Here is a tiny trained network, its code and every weight. The questions are about switching its units off for an input and a class, where a switched-off unit gives its printed mean instead of its output.

import numpy as np


def w(rows, s, z=0):
    codes = np.array(rows[::2]) - 128.0
    scale = np.full(codes.shape[1], s)
    scale[-1] = z or s
    return codes * scale


def norm(h):
    return h / np.sqrt((h * h).mean(-1, keepdims=True) + 1e-5)


def f(y):
    return np.maximum(y, 0)


def log_softmax(a):
    a = a - a.max(-1, keepdims=True)
    return a - np.log(np.exp(a).sum(-1, keepdims=True))


def net(x, mask):
    res = np.array(x, float).reshape(1, 6) / 4 @ E
    u = 0
    for l in range(2):
        y = f(norm(res) @ A[l][:, :-1].T + A[l][:, -1])
        res = res + np.where(mask[u : u + 16], y, B[l][:, -1]) @ B[l][:, :-1]
        u += 16
    return log_softmax(norm(res)[-1] @ U[:, :-1].T + U[:, -1])


A, B = {}, {}
E = w([
[115,45,15,82,117,115,188,222,14,82,140,109],'x0',
[232,219,125,19,219,118,102,142,149,192,139,198],'x1',
[228,110,189,160,112,161,123,50,42,179,157,95],'x2',
[141,213,145,144,191,20,88,170,2,63,73,140],'x3',
[119,149,120,190,66,28,172,145,152,17,105,227],'x4',
[210,198,46,227,98,143,136,139,92,134,126,85],'x5',
],0.0081)
A[0] = w([
[100,132,183,118,143,143,127,117,143,153,131,127,13],'0.n1',
[180,129,67,106,134,185,127,128,174,180,128,96,99],'0.n2',
[47,193,117,150,150,114,106,144,97,118,115,77,104],'0.n3',
[107,84,126,138,110,146,127,122,104,126,127,103,50],'0.n4',
[120,116,105,122,139,118,135,144,109,123,135,139,54],'0.n5',
[99,172,140,127,139,130,134,124,129,138,128,100,137],'0.n6',
[137,144,133,230,73,133,134,95,161,103,130,102,94],'0.n7',
[169,190,108,175,120,162,127,111,106,147,121,75,31],'0.n8',
[139,253,127,140,138,83,123,137,158,104,121,164,151],'0.n9',
[141,119,111,132,134,131,111,134,94,125,113,128,65],'0.n10',
[95,91,120,105,118,147,140,132,149,113,124,132,3],'0.n11',
[26,56,63,137,105,144,140,144,196,107,127,116,188],'0.n12',
[119,132,111,88,143,118,115,136,125,133,137,135,77],'0.n13',
[68,177,107,139,147,113,112,150,122,118,116,98,93],'0.n14',
[155,142,220,178,113,166,116,80,180,161,133,96,85],'0.n15',
[190,123,24,164,101,113,151,145,26,101,131,127,98],'0.n16',
],0.02,0.0044)
B[0] = w([
[149,110,126,96,191,111,164,143,88,98,121,94,159],'0.n1',
[164,150,128,142,129,187,115,127,149,149,242,161,208],'0.n2',
[150,139,112,107,160,198,103,124,79,89,138,91,188],'0.n3',
[113,108,136,107,173,80,109,167,155,110,107,164,164],'0.n4',
[76,142,133,99,144,154,118,159,140,140,108,94,146],'0.n5',
[156,116,119,116,99,145,91,135,125,140,124,141,152],'0.n6',
[108,166,133,155,144,114,157,167,200,119,96,211,216],'0.n7',
[132,128,65,185,178,119,63,161,94,167,189,89,190],'0.n8',
[170,150,112,110,140,62,141,170,183,133,65,187,236],'0.n9',
[123,109,116,101,115,102,159,122,120,89,158,140,151],'0.n10',
[126,135,139,178,86,77,121,160,91,207,116,132,159],'0.n11',
[81,5,129,145,127,102,116,117,161,143,148,80,250],'0.n12',
[125,124,131,139,110,80,171,145,117,108,109,153,152],'0.n13',
[139,146,104,96,95,200,79,131,125,129,127,114,173],'0.n14',
[117,140,140,62,62,152,121,99,64,96,82,71,215],'0.n15',
[126,119,140,82,121,146,95,94,50,87,97,37,249],'0.n16',
],0.023,0.018)
A[1] = w([
[120,155,97,156,97,176,91,86,136,122,155,97,27],'1.n1',
[177,179,100,121,155,61,117,139,121,92,108,164,135],'1.n2',
[156,250,152,123,127,123,149,118,125,104,51,188,157],'1.n3',
[94,104,109,129,129,144,145,154,241,109,74,177,83],'1.n4',
[139,122,184,109,91,149,195,81,183,148,137,185,166],'1.n5',
[126,127,152,79,122,153,121,79,128,142,73,38,4],'1.n6',
[66,192,107,177,75,181,125,124,149,133,129,111,153],'1.n7',
[109,125,118,197,170,115,116,121,78,90,101,118,29],'1.n8',
[49,147,150,105,95,172,147,113,81,109,77,76,113],'1.n9',
[68,77,156,210,163,93,173,120,185,144,141,168,48],'1.n10',
[117,135,167,110,157,145,138,96,83,134,119,104,24],'1.n11',
[89,114,121,155,111,139,110,160,105,100,128,113,54],'1.n12',
[96,95,172,85,115,160,89,116,112,99,83,95,130],'1.n13',
[163,111,170,127,105,121,122,48,79,177,116,76,117],'1.n14',
[74,111,152,152,50,96,153,129,123,187,83,141,146],'1.n15',
[162,198,122,123,131,172,147,116,158,139,104,172,167],'1.n16',
],0.019,0.0033)
B[1] = w([
[83,21,157,201,175,152,155,145,63,160,66,208,173],'1.n1',
[88,110,148,156,112,80,124,146,105,133,30,209,229],'1.n2',
[211,231,110,142,144,160,83,135,139,193,156,184,239],'1.n3',
[71,33,161,139,178,96,168,107,145,107,169,62,215],'1.n4',
[115,216,179,88,204,173,181,93,54,131,210,72,153],'1.n5',
[102,164,147,108,102,101,111,104,90,56,124,80,222],'1.n6',
[185,101,84,80,243,39,78,171,125,156,130,121,145],'1.n7',
[129,141,121,13,47,105,153,153,146,142,129,135,161],'1.n8',
[164,154,144,1,123,136,159,100,162,89,102,88,222],'1.n9',
[118,231,128,219,26,53,162,122,156,243,67,113,195],'1.n10',
[106,92,109,108,88,76,124,155,102,124,106,154,169],'1.n11',
[126,113,143,155,116,165,144,77,81,112,29,140,178],'1.n12',
[142,163,79,108,103,122,188,132,85,48,112,121,254],'1.n13',
[109,78,39,139,116,186,98,172,126,92,129,116,192],'1.n14',
[105,114,126,140,237,130,138,175,206,57,125,179,178],'1.n15',
[106,150,151,162,213,145,120,101,127,33,50,173,180],'1.n16',
],0.018,0.016)
U = w([
[182,237,123,132,188,100,96,163,130,138,42,242,195],'0',
[133,196,184,110,195,183,188,95,171,111,180,176,81],'1',
[121,160,158,170,82,118,183,113,190,253,228,124,34],'2',
[136,168,147,186,45,151,114,49,192,117,137,165,3],'3',
[34,62,139,187,132,39,182,154,234,158,87,100,176],'4',
[132,79,89,159,173,223,87,150,63,179,213,115,145],'5',
[146,144,189,151,74,128,120,72,175,142,116,160,2],'6',
[102,106,92,46,103,137,134,138,65,50,70,50,185],'7',
],0.013,0.0055)

Each question gives the input, the list of numbers given to net, and the class t.
The units are the neurons (one row each of A and B). Each row of codes is followed by its name. A weight is (code - 128) times the scale printed after its matrix; where a second scale follows, it is the last column's (A, B and U).
mask holds one flag per neuron, layer by layer. A switched-off neuron (its flag False) gives its mean, the last column of its row in B, instead of its output. The means were averaged over made-up inputs and are rounded, as every weight is.
A unit's drop is (log p(t) with every unit on - log p(t) with that unit switched off) / (log p(t) with every unit on - log p(t) with every unit switched off).
The circuit of an input: a set's keep is (log p(t) with only the set's units on - log p(t) with every unit switched off) / (log p(t) with every unit on - log p(t) with every unit switched off). Starting from the 12 units with the biggest drops (on a tie, the unit counted first), units are removed one at a time, each time the one whose removal leaves the highest keep (on an exact tie, the one counted first), for as long as the keep stays at least 0.8.
circuit, biggest first: the units of the circuit, biggest drop first
most important unit: the unit with the biggest drop
k most important neurons: the k neurons with the biggest drops, biggest first
k most important neurons of layer l: the k neurons of layer l with the biggest drops, biggest first
drop when u is switched off: that unit's drop, to one decimal
input [-3,6,-7,-8,-3,4], class 5: circuit, biggest first -> 0.n2
input [6,8,2,3,-8,0], class 5: circuit, biggest first -> 0.n2, 0.n15, 0.n9
input [1,5,-8,-4,-4,-2], class 2: 2 most important neurons of layer 0 -> 0.n2, 0.n16
input [-5,-2,5,-5,7,-1], class 1: 2 most important neurons -> 0.n7, 0.n16
input [4,7,8,3,2,-7], class 0: 4 most important neurons -> 0.n12, 0.n16, 0.n15, 0.n13
input [5,5,3,-4,6,-6], class 4: 2 most important neurons -> 0.n16, 0.n15
input [2,6,-4,5,5,6], class 0: 2 most important neurons -> 0.n9, 0.n12
input [8,-6,2,-6,0,1], class 4: 2 most important neurons -> 0.n12, 0.n15
input [-8,-1,-5,-8,1,7], class 4: 4 most important neurons -> 0.n7, 0.n12, 0.n16, 1.n4
input [5,6,4,-4,4,-5], class 1: 4 most important neurons -> 0.n16, 0.n12, 0.n8, 0.n9
input [-3,-1,2,3,-8,7], class 5: 2 most important neurons -> 0.n8, 0.n2
input [4,8,5,-7,6,3], class 5: 2 most important neurons -> 0.n2, 0.n15
input [-6,-3,0,-4,-6,7], class 5: 3 most important neurons -> 0.n2, 0.n8, 0.n9
input [-3,-4,-2,0,-7,8], class 5: most important unit -> 0.n8
input [-4,2,-7,4,-6,-3], class 0: 2 most important neurons of layer 0 -> 0.n12, 0.n16
input [-4,-5,3,-4,-5,5], class 5: 4 most important neurons -> 0.n2, 0.n8, 0.n16, 0.n9
input [-8,-2,-1,-7,6,5], class 4: 3 most important neurons of layer 0 -> 0.n7, 0.n16, 0.n12
input [0,2,-8,-3,-7,-3], class 4: 3 most important neurons -> 0.n12, 1.n3, 0.n16
input [8,1,0,-8,-3,1], class 5: 3 most important neurons of layer 0 -> 0.n2, 0.n7, 0.n9
input [2,-6,7,-6,1,0], class 4: most important unit -> 0.n7
input [-5,-2,7,-8,4,7], class 0: 2 most important neurons of layer 0 -> 0.n7, 0.n12
input [6,7,2,-5,4,-6], class 4: 2 most important neurons of layer 0 -> 0.n16, 0.n15
input [4,-5,1,-2,-7,7], class 5: 3 most important neurons -> 0.n2, 0.n8, 0.n15
input [5,6,-5,8,1,-6], class 0: drop when 0.n12 is switched off -> 0.8
input [-8,-6,7,1,2,5], class 0: drop when 0.n7 is switched off -> 1.8
input [-2,4,1,-2,0,0], class 0: drop when 0.n12 is switched off -> 2.7
input [2,4,-1,-8,-7,5], class 5: drop when 1.n14 is switched off -> 0.0
